Below are the code and all the weights of a small trained network. Each question names an input and a class and asks about switching units off, where a switched-off unit gives its printed mean instead of its output.

import numpy as np


def w(rows, s, z=0):
    codes = np.array(rows[::2]) - 128.0
    scale = np.full(codes.shape[1], s)
    scale[-1] = z or s
    return codes * scale


def f(y):
    return np.maximum(y, 0)


def log_softmax(a):
    a = a - a.max(-1, keepdims=True)
    return a - np.log(np.exp(a).sum(-1, keepdims=True))


def net(x, mask):
    res = np.array(x, float).reshape(1, 3) / 4 @ E
    y = f(res @ A[0][:, :-1].T + A[0][:, -1])
    res = res + np.where(mask, y, B[0][:, -1]) @ B[0][:, :-1]
    return log_softmax(res[-1] @ U[:, :-1].T + U[:, -1])


A, B = {}, {}
E = w([
[216,184,27,147,194,96,60,182,97,60],'x0',
[120,24,164,237,208,215,176,177,80,106],'x1',
[114,66,87,104,42,144,145,254,200,107],'x2',
],0.0091)
A[0] = w([
[165,186,64,121,169,112,82,184,122,114,23],'N1',
[116,70,162,184,182,166,160,158,111,131,2],'N2',
[85,100,191,107,45,136,163,68,144,144,34],'N3',
[110,104,112,120,60,130,144,199,159,136,183],'N4',
[135,153,159,127,191,116,127,5,113,128,189],'N5',
[128,193,98,65,31,79,108,70,157,138,12],'N6',
[98,125,207,114,95,152,133,105,149,148,23],'N7',
[134,104,124,92,73,123,133,217,163,111,174],'N8',
],0.016,0.0021)
B[0] = w([
[151,99,58,119,166,84,160,64,144,124,220],'N1',
[134,109,172,88,170,132,116,213,158,116,224],'N2',
[167,106,49,125,185,88,143,82,121,103,221],'N3',
[105,186,150,148,83,151,104,88,86,146,191],'N4',
[82,176,155,149,8,159,115,93,104,158,243],'N5',
[128,83,192,129,186,170,125,238,137,109,253],'N6',
[161,138,62,130,143,90,127,114,152,121,193],'N7',
[97,156,159,144,55,137,130,77,114,159,194],'N8',
],0.014,0.02)
U = w([
[71,210,173,149,37,139,82,64,86,188,104],'0',
[138,111,217,88,212,148,94,240,152,83,255],'1',
[191,139,2,114,185,7,132,50,137,97,16],'2',
],0.0085,0.0019)

Each question gives the input, the list of numbers given to net, and the class t.
The units are the neurons (one row each of A and B). Each row of codes is followed by its name. A weight is (code - 128) times the scale printed after its matrix; where a second scale follows, it is the last column's (A, B and U).
mask holds one flag per neuron, in row order. A switched-off neuron (its flag False) gives its mean, the last column of its row in B, instead of its output. The means were averaged over made-up inputs and are rounded, as every weight is.
A unit's drop is (log p(t) with every unit on - log p(t) with that unit switched off) / (log p(t) with every unit on - log p(t) with every unit switched off).
The circuit of an input: a set's keep is (log p(t) with only the set's units on - log p(t) with every unit switched off) / (log p(t) with every unit on - log p(t) with every unit switched off). Starting from all 8 units, units are removed one at a time, each time the one whose removal leaves the highest keep (on an exact tie, the one counted first), for as long as the keep stays at least 0.8.
units of the circuit, in order: the units of the circuit, biggest drop first
k most important neurons: the k neurons with the biggest drops, biggest first
drop of u: that unit's drop, to one decimal
input [-5,-1,-4], class 2: 3 most important neurons -> (N3, N7, N8)
input [-8,-2,6], class 2: 2 most important neurons -> (N3, N5)
input [-7,4,-5], class 2: units of the circuit, in order -> (N3)
input [-3,-7,4], class 1: 2 most important neurons -> (N6, N5)
input [3,-3,3], class 0: 3 most important neurons -> (N3, N2, N8)
input [-4,-6,-5], class 1: 3 most important neurons -> (N6, N8, N4)
input [-5,4,0], class 2: 3 most important neurons -> (N6, N3, N7)
input [5,-6,8], class 0: 2 most important neurons -> (N8, N4)
input [-7,-8,4], class 1: 2 most important neurons -> (N6, N1)
input [7,-8,3], class 1: 2 most important neurons -> (N6, N3)
input [-4,5,6], class 0: 3 most important neurons -> (N6, N4, N8)
input [8,3,6], class 2: 2 most important neurons -> (N1, N5)
input [-4,-8,1], class 1: drop of N6 -> 3.4
input [3,0,-7], class 0: units of the circuit, in order -> (N5)
input [-1,-1,8], class 0: drop of N6 -> 0.0
input [-8,5,-7], class 2: drop of N4 -> 0.2
